Below are the code and all the weights of a small trained network. Each question names an input and a class and asks about switching units off, where a switched-off unit gives its printed mean instead of its output.

import numpy as np


def w(rows, s, z=0):
    codes = np.array(rows[::2]) - 128.0
    scale = np.full(codes.shape[1], s)
    scale[-1] = z or s
    return codes * scale


def f(y):
    return y / 2 * (1 + np.tanh(0.7978845608 * (y + 0.044715 * y**3)))


def log_softmax(a):
    a = a - a.max(-1, keepdims=True)
    return a - np.log(np.exp(a).sum(-1, keepdims=True))


def net(x, mask):
    res = np.array(x, float).reshape(1, 5) / 4 @ E
    y = f(res @ A[0][:, :-1].T + A[0][:, -1])
    res = res + np.where(mask, y, B[0][:, -1]) @ B[0][:, :-1]
    return log_softmax(res[-1] @ U[:, :-1].T + U[:, -1])


A, B = {}, {}
E = w([
[142,176,154,178,224,210,195,206,150,146],'x0',
[136,129,128,129,107,132,146,130,131,116],'x1',
[163,154,49,51,140,49,178,165,128,247],'x2',
[124,98,77,1,185,161,120,171,47,20],'x3',
[49,231,167,153,89,83,121,193,20,127],'x4',
],0.0083)
A[0] = w([
[121,168,202,226,95,88,127,105,151,191,212],'n0',
[147,115,113,79,141,159,125,170,88,24,156],'n1',
[224,12,98,82,167,180,150,46,236,135,2],'n2',
[23,250,195,163,67,77,132,235,6,126,32],'n3',
[135,95,82,81,135,136,116,146,69,92,121],'n4',
[95,120,186,172,121,186,74,101,120,63,88],'n5',
[138,71,116,116,75,17,52,59,90,114,66],'n6',
[165,136,168,161,225,220,172,193,162,147,43],'n7',
[125,117,47,46,182,158,134,165,60,49,148],'n8',
[107,174,175,177,99,122,165,92,168,181,161],'n9',
[81,177,155,94,81,77,72,127,85,133,13],'n10',
[124,191,181,182,210,224,188,254,101,137,51],'n11',
[139,167,142,227,63,82,135,44,203,202,192],'n12',
[58,128,181,191,116,175,98,101,119,55,70],'n13',
[118,178,76,70,127,91,174,146,136,210,129],'n14',
[183,54,110,135,151,166,151,84,187,154,25],'n15',
[97,159,86,45,140,156,148,189,80,58,196],'n16',
[134,31,214,160,145,216,82,51,170,57,88],'n17',
[94,60,123,122,52,95,34,34,80,102,83],'n18',
[196,119,15,86,145,57,163,153,146,204,94],'n19',
[142,131,75,82,121,86,180,172,120,189,109],'n20',
],0.0066,0.0017)
B[0] = w([
[135,58,167,140,221,117,163,80,152,118,208],'n0',
[120,80,175,171,176,105,148,94,142,131,196],'n1',
[210,209,110,26,116,195,25,103,52,181,211],'n2',
[244,172,102,18,132,253,22,83,89,191,250],'n3',
[106,106,168,135,201,128,157,97,192,100,171],'n4',
[106,124,145,191,54,107,156,204,37,176,185],'n5',
[73,175,68,81,71,86,201,117,220,56,183],'n6',
[84,199,57,71,56,51,178,149,228,63,197],'n7',
[134,59,219,176,215,116,142,62,183,97,222],'n8',
[138,124,177,159,207,98,141,56,160,108,181],'n9',
[152,149,76,70,113,152,119,114,151,161,164],'n10',
[81,200,57,70,59,92,189,118,196,74,229],'n11',
[127,83,194,145,203,127,159,82,175,110,223],'n12',
[103,80,151,173,76,108,115,203,17,157,190],'n13',
[102,101,168,184,91,99,114,187,79,140,190],'n14',
[183,162,106,78,142,147,95,104,112,170,170],'n15',
[138,87,184,172,195,112,124,72,181,120,212],'n16',
[125,155,154,170,88,131,122,200,48,143,207],'n17',
[80,170,48,84,95,93,190,159,194,105,190],'n18',
[94,95,163,181,44,101,133,212,18,139,206],'n19',
[80,78,158,191,82,104,136,180,55,147,182],'n20',
],0.0067,0.011)
U = w([
[116,72,197,169,211,127,158,55,176,115,254],'0',
[184,168,98,74,128,217,67,106,102,160,134],'1',
[85,106,158,194,88,113,142,244,57,137,124],'2',
[67,170,26,101,94,89,192,135,216,82,17],'3',
],0.012,0.00088)

Each question gives the input, the list of numbers given to net, and the class t.
The units are the neurons (one row each of A and B). Each row of codes is followed by its name. A weight is (code - 128) times the scale printed after its matrix; where a second scale follows, it is the last column's (A, B and U).
mask holds one flag per neuron, in row order. A switched-off neuron (its flag False) gives its mean, the last column of its row in B, instead of its output. The means were averaged over made-up inputs and are rounded, as every weight is.
A unit's drop is (log p(t) with every unit on - log p(t) with that unit switched off) / (log p(t) with every unit on - log p(t) with every unit switched off).
most important unit: the unit with the biggest drop
top k neurons: the k neurons with the biggest drops, biggest first
drop of u: that unit's drop, to one decimal
input [-6,-1,8,7,4], class 2: most important unit	n19
input [3,1,2,4,-5], class 1: top 3 neurons	(n2 n12 n0)
input [-5,1,-1,3,-5], class 1: top 3 neurons	(n2 n11 n7)
input [1,-1,6,-8,8], class 0: top 4 neurons	(n0 n12 n9 n2)
input [8,-2,4,7,-5], class 3: top 2 neurons	(n7 n11)
input [-6,1,7,7,6], class 0: top 3 neurons	(n8 n16 n4)
input [7,5,8,-7,-2], class 2: top 2 neurons	(n19 n14)
input [1,-8,2,5,5], class 0: top 3 neurons	(n8 n16 n2)
input [6,6,3,-2,-5], class 3: top 3 neurons	(n7 n3 n11)
input [6,-3,6,3,-3], class 2: top 3 neurons	(n19 n20 n14)
input [3,2,-4,-3,-3], class 2: top 2 neurons	(n3 n17)
input [6,7,3,8,6], class 0: top 2 neurons	(n8 n16)
input [-2,5,7,4,-2], class 2: drop of n19	0.2
input [-4,7,8,-5,3], class 2: drop of n19	0.3
input [-6,3,6,-6,0], class 0: most important unit	n12
input [4,-2,0,4,2], class 0: drop of n18	0.8
